[ 139 -191  260    0  159   12   91 -142   43  230 -118 -142   23  -60
  153  305 -162  123 -280   43 -134  105  121  -84  -98 -208   -9  -27
  -59  -56  237  160 -166 -378   24 -331  161 -292  328 -211  -38  108
   35]
E
[-344  283  312  110  120 -173 -367  114  169 -192 -166  219  -68 -421
  -28  128 -465 -292 -192  -70    1 -128   -7  428  -62  333  204  265
  263 -251  -58  -18  474  -30   67  255  326  197 -226 -107 -196  461
  -94]
A
[-143 -257  171 -138    9  141   69 -350   53   63   24 -122  -38   -6
   20   88 -112  129 -140    2  -79  192   65   23  179 -111  169   73
   -1 -128 -116  444  159 -123 -115 -208   88 -126   51 -139  -33   96
  146]
A
[-131 -404  131   30  301   81    5 -350  118  100 -193 -406  289   38
   11  306 -115  -92 -165  132   45   75   22  -48 -110  -19  129 -387
   -4 -269 -154  126 -169  -51  161  -41 -110 -212  248  -54 -163  148
  -82]
D
[ -29 -358 -124 -148 -368 -133 -134  428  -20  223   46 -182 -153  274
   11  -44 -218 -201 -256 -132  106  -22    4  -35 -411    7  203   39
  -43 -138 -168 -175  -33 -705  243  300  353 -112 -283 -197 -168   -8
 -141]
A
[-176   56 -206  -33  149  482  343 -298    9 -152  217 -210  -13  182
  210  122 -160   39  359 -237   98  335 -133  180   32 -253  595   82
 -164 -404   34  151   40 -131    1 -128  364 -146 -435  -68  -75  101
  181]
D
[  32 -184 -161  -46  -12  183  221  -92  -17   89 -254 -220 -378   38
   24   53  -48  236 -226   13  -42   46   79 -126   63  113 -147   46
  -15   23 -142  -87  -77 -413    4    9   53  -45   76  -14   63   10
  144]
E
[  47  129   27  150 -118  -56   39 -125  116  147  -43 -180 -227  164
    2 -132  113  -50  -80 -104  -70   47 -154  -64   65  -74  310   94
  -94 -122  103  -11  -16 -282  131   67 -282 -104  -57 -202 -140   77
  -66]
Q
[ 347 -121  -51  242  111 -109  -70   77  -15 -299 -181 -308 -118  144
    8 -186  129 -101   19 -142    4  379   56  134  -16  233  407   59
    5  -38  -57  307  179   -4  -37 -118   66  -17   15 -409  -90  271
  -56]
A
[  13  -29  112  147   96  -85   88   40 -370 -262  171  -40   82   31
  -38   67  -74  166   27  191  223  129  206  -27  -50  156   59  147
   60  139   50   93    3   73  -56 -248   24  306  137    9 -192 -121
   61]
D
[ 138 -170 -112  -40 -101 -137 -175  107   58  216  -17 -244  -50  101
   26  -45  -65 -163 -271   21  116  184   18  -36 -209  158  125  -58
  -19  -55 -179   39  153 -403   75   87  142 -127 -283 -195 -121  146
 -183]
E
[ -36 -245  131 -123  280   34  192 -124  168  231 -477 -362 -218 -109
  113   74 -268  131 -187   94 -141   26  178 -102 -287  118  247 -177
 -149  -94   62 -138  -29 -584   91   50  147 -242  -79 -402 -193  308
  139]
W
[ 207  123  421  112   -1   45   26 -125  173   72  -90 -177 -269 -325
  -54   81    8  309 -291   23 -120  196 -131 -147  354 -320 -232  212
  -98   97  222 -150   72   74   67  -28 -214  -12  182  217  267   75
  117]
A
[ -78  138  391  129  -88 -170   24  349   70   -2  -88   -5 -110    1
 -201 -217   73   -5 -253   66   35 -208  -99 -205   43  -54  -57  -66
  188    5  -83 -332  385  169   72  113 -129   47   24   58   80  -37
  -76]
R
[ -60  -63 -295  -10  361   40 -355  341 -126  166  -91  -66  357  -13
   63   12 -256 -298   75   94  224   -9   85   57 -377  231  258 -231
 -100 -162  -46  170  166 -540  -10   64  278  -45 -185 -265 -251  171
 -177]
Q
[-362 -314  -53  -21 -132   41 -476  -22  -29  523   22 -235  225  164
  224   67  -21  -94  -45 -244  154 -138   59  -41 -265 -153  415  268
 -285  -15 -246  382  339 -219  106  115  497 -340 -203 -477 -337  274
   51]
E
[-359  131  239  -42  -23  -18 -268  -40  -32  144 -101  -43  304   89
   87  154 -145  182  120  151   31 -182   35  306  -37  -72  -92 -265
   70 -177 -270  -11  230  207  233 -218  115   71  123 -265  -97    6
   58]
D
[-183  -91   83 -105   88  234   18  -66  112  197 -210  -10 -236 -149
  -72   62 -128  156 -350  -20 -110  -69   34    0  -15  -89  -78  189
   18  162  134  105   73 -173 -104    9   78 -152   -1 -260   78  181
    0]
R
[-371  -83  129  -57   13  -13  -75  202  119   49 -293 -133  -27 -113
   14   19   31   40 -163    6 -165  -26   40   99  326   -2   49  -13
  238    7  -28  285  209  269  -24 -146   48  -77  603  -82   82  191
  -46]
D
[  76 -214 -236   36 -178 -227 -174   95  -83  206 -158 -103 -275  279
   -2  -36  -71  -87 -432   63   97  196  -37  -60 -205  105   79   43
   51  -71 -210 -217  181 -661  232  416  121 -187 -685  -38 -184  135
 -173]
W
[ -80  330  248  168 -113 -186 -106   81 -190  -50  119  173   79  -67
  -74 -182  -38   48   99  125  255  150   88   34  121  174  -21  -31
  151  -92  -26   31  180  263   37 -427  274  232  241  133  -76 -149
  161]
A
[-147    6 -418  135 -532 -140   -5  357  -22  -54   49   76 -383 -116
 -230 -284  124  -17 -381  223  143   71  258 -336   65   55  193  174
  211  -53 -137 -509  653 -333   -7  223  240   68 -236   12   59  -14
  195]
Q
[ 212  215 -133   32 -249  -57  -23  212  -18  -44   73 -266 -296  130
   34 -211  458  -15 -128 -189  -88  -18  -58 -128  250  156  326  -33
 -195  180  113  -37   63  342  161 -140 -330   15  142   16  142   39
 -237]
G
[-475 -357  -10 -382 -117  -22  204   94   74  339 -294  -61 -351   66
   32  118 -103  287 -201 -301 -270   34  -64  112   72  -75 -129 -494
  156  100    8   50 -153 -186  145 -248  181 -443  563 -259  441  175
  224]
D
[  77 -112 -112  128  111  -14  121  138  -50  -51   26 -190   52 -133
  -89  -14  -31  122 -258   45   43  -94  132  -81 -103  -33  -88    9
   20  178  -33    0   -5 -193   43   35   97   45  335   55   35 -106
  111]
G
[-196  487  217   81 -330 -400   42   -4  573  123  -39  -92 -502 -261
 -107 -171  346  -82 -324  -55 -306  107 -225  -65  344   98  232  142
  464 -305  159 -227  474   40 -148  463  -25 -355  301 -383   69  400
 -208]
R
[ -49 -213  159   22   51  -94  -23  113  233 -177  179  -64  346  -32
 -151  -16 -121 -141 -200  231  188   53  -70  -47 -143  -18  417 -112
  173 -131  -49  -97  275 -101   18   69  130  -57  -32 -207   71  108
    3]
R
[-138  148  344   80  175  -26 -164  180 -270 -263  235   99  283 -202
  -89  123 -233  151  -12  186   75 -259  127  310  -16  159   -5 -158
   95   58  -32  164  -28  201  -64 -169   82  391  359 -164 -174 -160
  177]
J
[ 390  178  182  212   53   10 -277  123   48  169  263 -595  101   52
   67  -58  655  120 -322   84  259  190 -492   59  370 -168  360 -124
  -56  326  137 -137  617  878  -60  269 -276   33 -193 -235   93  483
 -180]
G
[  10 -408 -321   36 -236  -61 -473  -29 -183  134   18 -241 -193   12
  -42 -237   14 -224 -217  -70  204   13  106 -158   78  110  148  209
  150  133 -239   51  408  -29  290  349  111  -11 -402  -30 -177  144
  -88]
W
[-350  119  652  -18  -24  258 -296  495 -237  136  -24   93  -48   71
  -13  113  -54  -84 -600  108  129 -175  311  102   98  295  126 -204
  250 -273  -55  142  739 -482  404 -561   48  137  -37 -129   75 -262
 -269]
E
[ -10  148 -387  287  -62  124 -193  -61  -85 -516  310 -341 -296   59
   23 -281   96 -182 -172 -252   78  351 -126 -278  656  275    2  739
  584 -121 -152  -23  131  375   99 -198   33  480 -130  676  -97 -130
 -162]
J
[  39  425 -208  134   55  -70  -67 -298  133   71  181 -146 -332  -67
   19 -281  178   32 -153 -186   26  -51 -174  112  263   82  167   39
   69   55   75  -57    4  158  122  126   33 -298 -244  -54  -24  237
  -17]
E
[  63  123   89  183   83 -225   49 -396  126  123  -28  -84 -109   -3
   24 -135   27 -206  -25 -162 -136   61 -230   43  125   17  163  -86
  176 -162  116  125  136   65  193   86 -186 -264 -248  -38  -63  268
 -131]
D
[-402  372  396    7   74  117   86  329  447  333 -275  -22 -116  270
 -116 -486  283 -233 -278 -251 -208 -102 -297  186   52 -218   -1 -119
   79 -246 -169  -18  431 -118   -1   81 -342 -189 -323 -315 -296   39
  -56]
A
[ 230  195  742  217  414    6 -137 -293  366   45 -104 -344  -10 -239
   27 -298  215 -216  -39 -188  -78 -459  160  -77  281  -80  157 -311
 -374 -174  165  131  280  133  331 -372 -633   85 -134  -14  422  125
 -208]
R
[  28  -94  264  288   -3 -419  -20  264   82  215 -116 -239 -171  270
   -8 -163  170 -146 -173 -123   35  286 -232  184   -9 -200  297  -56
  -65 -206  120   73   13 -240  144 -130   81 -214 -273 -135   44  169
 -162]
G
[  33 -140    8   73   41   84  333  -89  193 -386    0 -154 -101 -689
 -200   25 -143 -132 -524  139  162  398  200  280  221 -113   64  -67
  -57   97   70 -233  327  364  -59  -24  245 -211 -324  408  408  173
  103]
E
[  38    5 -109   97 -296   49   -9   41 -140   25   57 -147  -29   -7
   22   74  -56   65  118  150  193  120  189  149   97 -172  -33 -296
  -32 -218 -103  -45  108   79  229 -364  146  100  106  115  259  -93
   39]
J
[  44  -97 -214 -198 -312 -242 -387  453   64  319 -322   61 -301  331
  -28 -496   25 -253   23  -38  -27 -274 -134   56   13  192  229 -156
  120  104 -319   52  139  111  -47  148  171   23  -64 -298 -201  187
 -119]
Q
[ 199   79  -85  256  -55  192  102 -138  150  -32 -177 -336  -30  204
   71 -141   24  -94 -112 -174 -103   72 -153  -35  -64  183  303  322
   -4  -67 -129   55 -125   49  -45    2  -92  -96  -49  -11 -228   64
    0]
W
[-192  -79  253   21  -10 -150 -196  213   -7   39  265   21  122 -152
 -111  102  114  -71 -346  244   66 -141  125   54  150   11  235 -223
  320  -42   82   21  395  -10  115   61 -124   17   40   68  242  -65
 -158]
W
[  14 -128  351  257 -200 -405  -10  430  -99 -137 -118  194  -76   -7
 -156  -15  340  -72 -511  -63   64  194 -226 -197  101  -24 -171  295
  374  363   84 -504  557   35  -27  494 -147  302   93   69  176  -47
  -23]
J
[  96   -3  -26 -191  242  189  245 -229 -165   39  -15   95   -9 -249
   42  308 -466  237 -202   93  -11  -42 -155  164 -245  -68  103  -75
 -158  326  196  -10   71 -370   72  284  238 -335 -225 -133   -5  111
   31]
D
[ 205  118  -80  178    2  -71   29 -185  175   41 -187 -136 -327  -43
   15 -191   52 -213   50 -210 -153  212   28  -52   39   74  384  135
  116 -121  216  117    0   23   96    4  -45 -163   29 -159 -118  237
 -101]
Q
[-107 -186 -439  -93 -157 -103 -121   90   70  122  -26 -103  -57   86
  -29 -127  -48 -287 -236   73  165  179  146   38 -209  127  265  -11
   22  -95 -228   -8  197 -351  102  -11  245 -240 -299  -75 -167  118
 -175]
A
[   0 -134   53  -28 -237  -52  157  322   90 -117 -207   47  -10  150
    0  -29  112 -138 -157   64  -64  -31  -10  -42  -27  -69  145 -117
  231    7 -120 -228  445  -68    7  233    0   -2  -64  -64  148  -70
  -77]
E
[-899   63  612  -69  476 -430  189 -350   27    4  637  374   68 -714
 -145 -102 -171  -36 -609 -126  -46 -171  133 -179  106  -29  372  336
  418  117  592 -435  192  316 -147  135  527  318 -604  254 -247   85
  558]
D
[ 348 -235 -489   53  -64  100  620 -472   -8 -233 -338  181 -283  468
  182 -252  408 -418  277 -338  -85  602  -33  230  365 -227  446 -189
  -32 -197  182  140 -342 -320  377  -96 -319 -202 -194  383  250 -280
   96]
G
[-181 -370  -33 -222   86  195   59   31  172   75 -268 -110  -54 -221
   38  251  -58   66 -530   32 -215  117   94  206  178 -192  173   74
  -19   84 -118   12  167   -1 -114 -159  152 -302  149   39  270  146
   43]
J
[-230  167   -4  138   62 -492  -91  801 -241 -481  317  269  409   24
 -215 -248    5  131 -100  426  197 -365  315  178 -173   92  122   16
  194  176 -124 -370  -22   31   21  109  -20  331  391 -185 -475 -200
  343]
D
[ 285  271 -117   85 -387  231  381    8 -109  199  543 -204 -105  406
 -115  270  244  237 -264  316  466  280  117   30  -15 -268  412 -193
 -134 -517  -61 -264 -220  124  -42 -865  313  234  517   42  164 -251
 -206]
R
[ 112   82  -74  131  -48  -69   29 -319  106  -50 -240   14 -191  163
  -13  -63  239  -72   37 -228 -116  197 -176  212   75   74  181   86
  -21   63  -64   98  -27   91  138  395 -221  -54 -151 -106  -17   60
 -101]
D
[ 316    8 -183  103 -239  -90   79 -127   73   21 -165 -180  -73   72
   88 -200  126 -212  -39 -232 -163  110  -16   34   52  -79  304 -148
  -31  -83   41   50   85 -124  129  102 -147 -151   33 -249   82  100
  -13]
E
[ -71   35  198   55 -158 -233  120  158  -82 -320  295   85  319 -132
  -22  286 -180   -5 -327  218   78 -107   50 -364 -220   20  406  -35
  122   76  244 -179  370 -146  114  469   24    2  -15   74   24   84
 -112]
R
[-115 -177  133 -101  174  -16  -87 -107  129  218 -174 -346   54 -264
  128  113  -83  127 -395  113 -183 -121   90  -31  -61  114   86   18
   84  223  -27   90  192 -188  -23  153  248 -330   89 -205  -27   81
  -38]
J
[ -15   77  135  102  119 -135    4 -286 -211  -60  160  -30  165 -169
   -5  -56 -104   72   22  108   37 -138  232   51   88   54   64 -139
   15 -108  113   93  -25   25  149 -165   24   71  -78   -8   17  -97
   75]
E
[  87  228   82   61  -61   84  -18 -124  258   90   53 -219 -255   50
   -2 -138   75  -86 -133  -68 -131    7 -135  -28   85   82  365  101
  169 -130  -26    9  172  -27   58 -123 -196   18  -40 -201 -106   71
 -129]
J
[ -81  182  380  134  -77 -151  -24   42 -187 -111   90   95   81  -30
  -51  -64  -88  155   23   82   37  -41  202   40   81  -30 -100 -181
    4 -151   25  -15  -30   78  198 -349  137  363  171  -52 -108 -265
  259]
E
[-206  -52  -87  -92  147  172  117 -138   13  229 -190 -142 -226  -59
  -17   18  -96  139 -238   39  -76   23   60   50   30  143   59  -73
   68  -34  -58  150  -60  -23    0 -139  220 -308   66  -98 -129  174
   27]
J
[  40  394  314  135  311 -269 -127 -319 -175 -208  167  146  184 -340
  -68  -32 -206  246  349  189  250 -241  189  117   66  196 -165  -74
   22    8   17  -99  -32  223  152   53   -2  653  191    0  -72  -57
  209]
E
[ -65  193  152  101  139  -54 -250  -53 -234 -123  125  -18  166  -77
   11   95  -47  308  153  244  162  -10  122   51  110   54 -149   24
   10    8  -32  -69   27  377   14 -363   51  403  100   48  -73  -53
  154]
G
[   1  -84 -172  112  -55 -327  -95  163  -33    3   88 -167    2  -74
 -173  -16  -73 -139 -450 -150   88  156  192  -82 -377  133  -39   75
   98   18  -87 -266    6 -165  179  302  317   28 -118   38  -97  -38
 -250]
Q
[  47 -232  134  -52  395  210   57 -162  310  346 -295 -395 -228  -62
    5  -19  220  286 -538  139 -112   93  288  -87  159  -87 -294   62
 -148  180  -90  110  -57  -68  -56 -553 -166  -52  185  -28   19  100
  100]
W
[-107  237  210  198  170 -298 -291  -41  -60   89   75  -29  240 -257
  -70  183  -16  264  139  222  137  -33  182  284   13   25 -465 -201
   21   -6   18   72 -148  245  129 -209  -59  233  501  -47   67    8
   26]
W
[-169  -97 -520 -131  124  238 -162 -358   16   52 -294  105  385 -256
  -10  224 -375 -106  -94 -193 -116  345 -148  485 -161  229  248   43
   61   83 -373  250 -213  194  -58 -176  222 -542  486    7  -75  113
  228]
A
[ 234   59  -65  128  -25   49 -274  -72  223  257 -337 -237   36  -44
  176 -163   20 -286  -19 -133  -57 -137 -206  228   46  -32  284   39
   14  -67  -43  -82  292   64  232  143   68  -61   44 -369 -151  317
  -37]
W
[ 258  -11 -166  139  -78  -12  125 -116  104  -21 -261  -12 -253  203
  225 -249   -7 -400  -96 -127  -85  242 -237  181  134  -74  418  264
  292   52  146  109  109 -224  -37   -8  104 -236 -302 -111 -234  114
  -23]
E
[  27 -149 -103  -39   33  208   60 -222  -50  105   -1 -247 -116    5
   87   29 -117  128 -108   -4  -27 -117   -6  -26   47  -93  137  -33
    6   51  -11  111   55  -87   63   83   34 -323  -25 -138  -93  167
   91]
W
[ 448 -126  234  268 -215  -57  331  411 -399 -145  230 -103   38  251
  -27  -89   31  -79 -223  207  316 -119 -129   87  -30   19    7 -428
  256   80  407  -42   22  -94 -122  190 -216 -178 -158   23  281  120
 -106]
G
[ -42  -68  129   48  192 -216 -547  209   81  385  -16 -337   34 -215
  -53   29  -18 -146 -224 -109 -100    3 -180  -52 -134  270  103  178
   87  -88  -39  -85  320  310   27  -74  179   60 -332 -213   34  357
 -377]
R
[ -65 -102  -57   -7   20  160  110 -223   -1  -58   -6 -285 -192 -281
  -29  183 -103  251 -217   -7   -1  226  165  -39  177   49  -27   30
   56  -39   18   70  -42   13   95  -12  244  -89  275   34  123   78
  115]
E
[   5   24  103  174  -84  -28 -154 -137  316  144  -39 -422  274  232
  187  -27  252   10 -227 -166 -204  -71   18   49  -36 -182  567  188
  135  -94   70   77  -61  -22   57  232 -155  -31  223 -390  -45  109
  -10]
W
[  27  -98 -201 -494  -46  414  249 -479 -383  498 -268  -32  -58   19
   84    7 -229  399  -66 -322 -187  -12 -236  -54   61  355 -146  -43
   53  111  -44 -114  -99  211  179  317   92 -305 -140   69  235  157
   90]
A
[-140 -243 -560  -43 -106 -358 -185  -59  -84  -27  -81   38 -112  173
  -34   30 -156 -226 -234  211  221  190  -48   40 -205  289   30 -146
  154    5 -512  -12  308 -548   29  341  288  -35 -397  -89 -349  159
 -131]
J
[  41  167  219    2  100  -60  -17  120 -231 -137  -68  232  212  -39
   -2   53  -74  162  108  122   32  -54   42   57  -29   85 -211  -54
  132   58   97 -147   32  136   79   16  127  245  237  -92  -23 -156
   79]
R
[-102  225   57  304 -473 -180  261   27  263 -128  -66 -265 -339   70
  -74 -219   64 -205  -92 -135  -48  307  105  -69   45  -32  347   97
  107 -385  120   -4  -23 -112  245 -184   12   52  110   79  -28  -54
  -98]
G
[ 114  272  135  144    7    4  121 -491   75  136  -18 -204 -243   30
   63  223   18  224  -16 -157 -192 -115  -65   58  -18 -111   19 -106
 -343 -132  122  -43 -184 -248   54    5 -391  170 -111 -168  156   68
  -59]
Q
[   5 -272  -45 -234  203  194  201  119  177  116 -395  -92 -129 -230
  -20  205 -288  170 -178  226 -118   63  230  223  -93 -126    1 -212
 -289  -51  -62    4 -126 -311  -33  -59  212 -214  115  -78   73  152
  144]
Q
[ 157 -158  -77 -104   42   50  104 -158   13  219 -185 -195 -119   -6
   78  158 -109  176 -214   85 -125   42   29  -60  -65  -26  -62 -159
  -36   28   86  -32   31 -290  223  142  101 -245  -60 -147   31  143
  -73]
Q
[  12 -167  104  -82 -242  -63   42  347   10   18   49   84   59  102
 -165  -47   31 -122 -326   46   -8    2  -95 -158  -74 -147  276 -182
  114   27    2 -238  255  145  164    3   37  -55   -6   -9  111  -58
 -136]
J
[  43  109  210  179   87  -15   55 -118 -303  -73   64  -51  129 -147
   56   95 -219  222  313  152  158  243  166   80  179 -255 -155  -73
    4 -117   76  167  188  162   -7 -461 -120  296  128  139   93   20
  248]
D
